Below are the code and all the weights of a small trained network. Each question names an input and a class and asks about switching units off, where a switched-off unit gives its printed mean instead of its output.

import numpy as np


def w(rows, s, z=0):
    codes = np.array(rows[::2]) - 128.0
    scale = np.full(codes.shape[1], s)
    scale[-1] = z or s
    return codes * scale


def norm(h):
    return h / np.sqrt((h * h).mean(-1, keepdims=True) + 1e-5)


def f(y):
    return np.maximum(y, 0)


def log_softmax(a):
    a = a - a.max(-1, keepdims=True)
    return a - np.log(np.exp(a).sum(-1, keepdims=True))


def net(x, mask):
    res = np.array(x, float).reshape(1, 8) / 4 @ E
    u = 0
    for l in range(2):
        y = f(norm(res) @ A[l][:, :-1].T + A[l][:, -1])
        res = res + np.where(mask[u : u + 10], y, B[l][:, -1]) @ B[l][:, :-1]
        u += 10
    return log_softmax(norm(res)[-1] @ U[:, :-1].T + U[:, -1])


A, B = {}, {}
E = w([
[177,90,171,2,62],'x0',
[127,123,126,130,128],'x1',
[128,130,127,126,126],'x2',
[129,131,128,127,127],'x3',
[128,131,128,128,125],'x4',
[129,129,127,128,128],'x5',
[37,132,181,107,64],'x6',
[155,98,148,197,4],'x7',
],0.0072)
A[0] = w([
[122,126,135,2,136,69],'L0N1',
[195,58,221,96,94,104],'L0N2',
[49,116,150,122,126,251],'L0N3',
[168,179,60,158,123,137],'L0N4',
[148,81,97,176,52,169],'L0N5',
[143,92,149,100,168,97],'L0N6',
[168,212,93,86,170,120],'L0N7',
[115,115,97,108,181,252],'L0N8',
[100,140,68,200,78,107],'L0N9',
[76,143,126,147,123,37],'L0N10',
],0.0097,0.0028)
B[0] = w([
[137,55,196,143,225,254],'L0N1',
[85,115,157,112,30,255],'L0N2',
[9,215,102,105,59,249],'L0N3',
[185,105,189,93,194,203],'L0N4',
[134,144,254,187,119,248],'L0N5',
[219,60,131,38,80,169],'L0N6',
[102,51,56,173,103,213],'L0N7',
[40,237,125,186,22,240],'L0N8',
[176,174,190,129,153,223],'L0N9',
[123,137,94,223,87,163],'L0N10',
],0.0056,0.0049)
A[1] = w([
[148,53,115,6,127,253],'L1N1',
[104,123,134,70,87,99],'L1N2',
[185,71,80,84,145,133],'L1N3',
[117,162,113,162,166,123],'L1N4',
[162,111,167,112,88,78],'L1N5',
[86,115,151,164,100,82],'L1N6',
[95,192,56,139,148,112],'L1N7',
[191,109,94,169,76,195],'L1N8',
[85,54,107,113,152,124],'L1N9',
[134,118,131,128,20,130],'L1N10',
],0.013,0.0033)
B[1] = w([
[124,198,117,222,148,254],'L1N1',
[95,119,199,129,185,201],'L1N2',
[149,151,104,174,2,170],'L1N3',
[164,80,164,25,112,197],'L1N4',
[106,40,40,20,123,201],'L1N5',
[180,162,94,149,102,202],'L1N6',
[169,45,81,66,77,214],'L1N7',
[98,83,170,79,229,193],'L1N8',
[142,156,127,160,142,168],'L1N9',
[147,171,35,140,179,240],'L1N10',
],0.0088,0.0071)
U = w([
[185,44,66,46,172,183],'0',
[152,215,121,234,103,161],'1',
[44,143,106,37,67,172],'2',
[28,167,222,115,232,4],'3',
[217,87,252,146,205,73],'4',
],0.015,0.0024)

Each question gives the input, the list of numbers given to net, and the class t.
The units are the neurons (one row each of A and B). Each row of codes is followed by its name. A weight is (code - 128) times the scale printed after its matrix; where a second scale follows, it is the last column's (A, B and U).
mask holds one flag per neuron, layer by layer. A switched-off neuron (its flag False) gives its mean, the last column of its row in B, instead of its output. The means were averaged over made-up inputs and are rounded, as every weight is.
A unit's drop is (log p(t) with every unit on - log p(t) with that unit switched off) / (log p(t) with every unit on - log p(t) with every unit switched off).
The circuit of an input: a set's keep is (log p(t) with only the set's units on - log p(t) with every unit switched off) / (log p(t) with every unit on - log p(t) with every unit switched off). Starting from the 12 units with the biggest drops (on a tie, the unit counted first), units are removed one at a time, each time the one whose removal leaves the highest keep (on an exact tie, the one counted first), for as long as the keep stays at least 0.8.
circuit, biggest first: the units of the circuit, biggest drop first
unit that matters most: the unit with the biggest drop
top k neurons in layer l: the k neurons of layer l with the biggest drops, biggest first
drop when u is switched off: that unit's drop, to one decimal
input [5,-6,6,-1,8,7,0,-6], class 1: unit that matters most	L1N1
input [8,3,-5,5,8,-2,-4,-3], class 1: top 2 neurons in layer 1	(L1N1, L1N3)
input [6,6,2,5,6,8,2,-2], class 3: top 2 neurons in layer 1	(L1N1, L1N2)
input [-4,-2,-3,-6,2,8,-7,1], class 4: circuit, biggest first	(L0N4, L1N10)
input [-5,-8,-7,-1,-2,-3,6,-1], class 2: top 2 neurons in layer 1	(L1N1, L1N7)
input [-4,1,0,4,-3,2,5,0], class 2: top 3 neurons in layer 1	(L1N1, L1N7, L1N4)
input [7,-4,8,8,-3,6,1,0], class 3: top 3 neurons in layer 0	(L0N2, L0N1, L0N7)
input [1,-3,5,-8,-4,5,-3,6], class 0: top 2 neurons in layer 0	(L0N1, L0N2)
input [-7,2,-1,-7,-8,8,1,-5], class 2: top 2 neurons in layer 0	(L0N8, L0N1)
input [1,5,-1,-2,-6,-6,-5,-5], class 1: top 2 neurons in layer 0	(L0N6, L0N3)
input [4,4,-7,-1,-5,6,1,-2], class 3: top 2 neurons in layer 0	(L0N2, L0N1)
input [-8,-6,-2,-5,3,5,-5,-1], class 0: top 2 neurons in layer 0	(L0N5, L0N1)
input [1,7,-4,3,2,7,7,-2], class 3: top 2 neurons in layer 1	(L1N2, L1N5)
input [0,-6,4,-1,-5,-8,-4,1], class 4: circuit, biggest first	(L0N4)
input [-7,-5,0,-1,8,6,4,-5], class 2: drop when L1N7 is switched off	0.1
input [7,-1,-1,8,-2,4,2,-8], class 3: drop when L1N2 is switched off	0.2
input [7,6,0,-1,7,-3,-2,-6], class 1: drop when L1N1 is switched off	0.8
